Here is a tiny trained network, its code and every weight. The questions are about switching its units off for an input and a class, where a switched-off unit gives its printed mean instead of its output.

import numpy as np


def w(rows, s, z=0):
    codes = np.array(rows[::2]) - 128.0
    scale = np.full(codes.shape[1], s)
    scale[-1] = z or s
    return codes * scale


def f(y):
    return np.maximum(y, 0)


def log_softmax(a):
    a = a - a.max(-1, keepdims=True)
    return a - np.log(np.exp(a).sum(-1, keepdims=True))


def net(x, mask):
    res = np.array(x, float).reshape(1, 6) / 4 @ E
    y = f(res @ A[0][:, :-1].T + A[0][:, -1])
    res = res + np.where(mask, y, B[0][:, -1]) @ B[0][:, :-1]
    return log_softmax(res[-1] @ U[:, :-1].T + U[:, -1])


A, B = {}, {}
E = w([
[101,83,151,130,131,146,152,112,153,128],'x0',
[113,107,150,147,130,130,162,119,135,110],'x1',
[135,83,125,185,6,133,56,123,158,87],'x2',
[127,48,103,43,138,34,117,111,83,124],'x3',
[133,105,136,139,132,134,160,123,157,112],'x4',
[173,61,155,147,128,118,133,218,111,159],'x5',
],0.017)
A[0] = w([
[117,153,121,117,165,162,199,205,135,185,241],'N1',
[123,152,93,57,148,95,147,26,106,49,169],'N2',
[131,210,159,117,109,220,96,47,183,135,143],'N3',
[84,247,167,64,155,172,189,72,149,105,254],'N4',
[154,96,131,18,179,39,138,99,97,136,163],'N5',
[104,152,76,127,72,132,89,66,163,42,162],'N6',
[159,101,179,254,67,218,91,176,130,199,181],'N7',
[140,84,109,191,81,159,57,155,173,52,148],'N8',
[168,47,169,86,15,32,98,137,122,72,121],'N9',
],0.0082,0.0042)
B[0] = w([
[166,94,162,106,177,103,78,206,94,133,199],'N1',
[96,129,67,92,108,100,96,61,212,105,184],'N2',
[212,128,113,213,136,193,158,80,56,113,213],'N3',
[218,146,146,190,145,79,134,31,179,214,219],'N4',
[139,41,85,48,112,88,166,111,134,68,203],'N5',
[57,116,95,184,77,216,135,73,87,101,204],'N6',
[128,183,182,101,106,130,159,201,112,134,253],'N7',
[94,157,172,80,45,133,141,120,100,143,228],'N8',
[133,103,191,126,117,127,3,76,138,140,224],'N9',
],0.011,0.02)
U = w([
[230,119,197,127,135,94,67,90,146,173,254],'0',
[102,123,39,78,177,77,194,104,180,123,83],'1',
[95,151,103,159,103,178,166,130,74,113,165],'2',
[1,104,57,157,99,108,72,124,160,127,7],'3',
[193,132,176,102,249,111,164,241,103,142,125],'4',
[163,53,134,47,188,108,182,193,70,75,87],'5',
[119,191,155,98,75,107,155,218,133,151,14],'6',
],0.0093,0.0027)

Each question gives the input, the list of numbers given to net, and the class t.
The units are the neurons (one row each of A and B). Each row of codes is followed by its name. A weight is (code - 128) times the scale printed after its matrix; where a second scale follows, it is the last column's (A, B and U).
mask holds one flag per neuron, in row order. A switched-off neuron (its flag False) gives its mean, the last column of its row in B, instead of its output. The means were averaged over made-up inputs and are rounded, as every weight is.
A unit's drop is (log p(t) with every unit on - log p(t) with that unit switched off) / (log p(t) with every unit on - log p(t) with every unit switched off).
The circuit of an input: a set's keep is (log p(t) with only the set's units on - log p(t) with every unit switched off) / (log p(t) with every unit on - log p(t) with every unit switched off). Starting from all 9 units, units are removed one at a time, each time the one whose removal leaves the highest keep (on an exact tie, the one counted first), for as long as the keep stays at least 0.8.
circuit, biggest first: the units of the circuit, biggest drop first
top k neurons: the k neurons with the biggest drops, biggest first
drop of u: that unit's drop, to one decimal
input [-1,-6,0,6,-7,-2], class 1: circuit, biggest first => (N5, N2)
input [-8,7,5,-6,5,3], class 6: circuit, biggest first => (N7)
input [1,-7,0,7,7,4], class 5: top 2 neurons => (N5, N4)
input [2,3,-2,1,-5,-6], class 1: circuit, biggest first => (N9, N2)
input [4,6,7,-7,0,0], class 2: top 2 neurons => (N3, N6)
input [2,8,3,6,8,0], class 3: circuit, biggest first => (N4, N7)
input [6,-1,-4,2,-3,0], class 1: top 2 neurons => (N7, N9)
input [-5,8,0,6,7,-5], class 1: top 2 neurons => (N5, N8)
input [6,3,-8,-8,5,1], class 4: top 3 neurons => (N1, N9, N2)
input [-8,2,7,0,3,0], class 2: top 2 neurons => (N6, N4)
input [6,2,8,1,5,-4], class 3: top 2 neurons => (N9, N6)
input [-2,3,7,-8,1,1], class 6: top 2 neurons => (N7, N8)
input [0,-8,1,-7,-8,-5], class 2: top 2 neurons => (N6, N9)
input [-8,5,7,-3,-5,-1], class 2: circuit, biggest first => (N6)
input [5,-2,-6,-3,-4,1], class 4: top 3 neurons => (N9, N1, N2)
input [-7,6,0,8,5,1], class 5: top 2 neurons => (N5, N4)
input [-6,-2,-7,4,-4,-1], class 1: drop of N2 => 0.2
input [0,-2,2,-3,-3,-2], class 2: drop of N9 => 0.1
input [-4,-7,3,2,-8,-4], class 3: drop of N4 => 0.0
input [4,3,-4,1,1,4], class 5: circuit, biggest first => (N4)
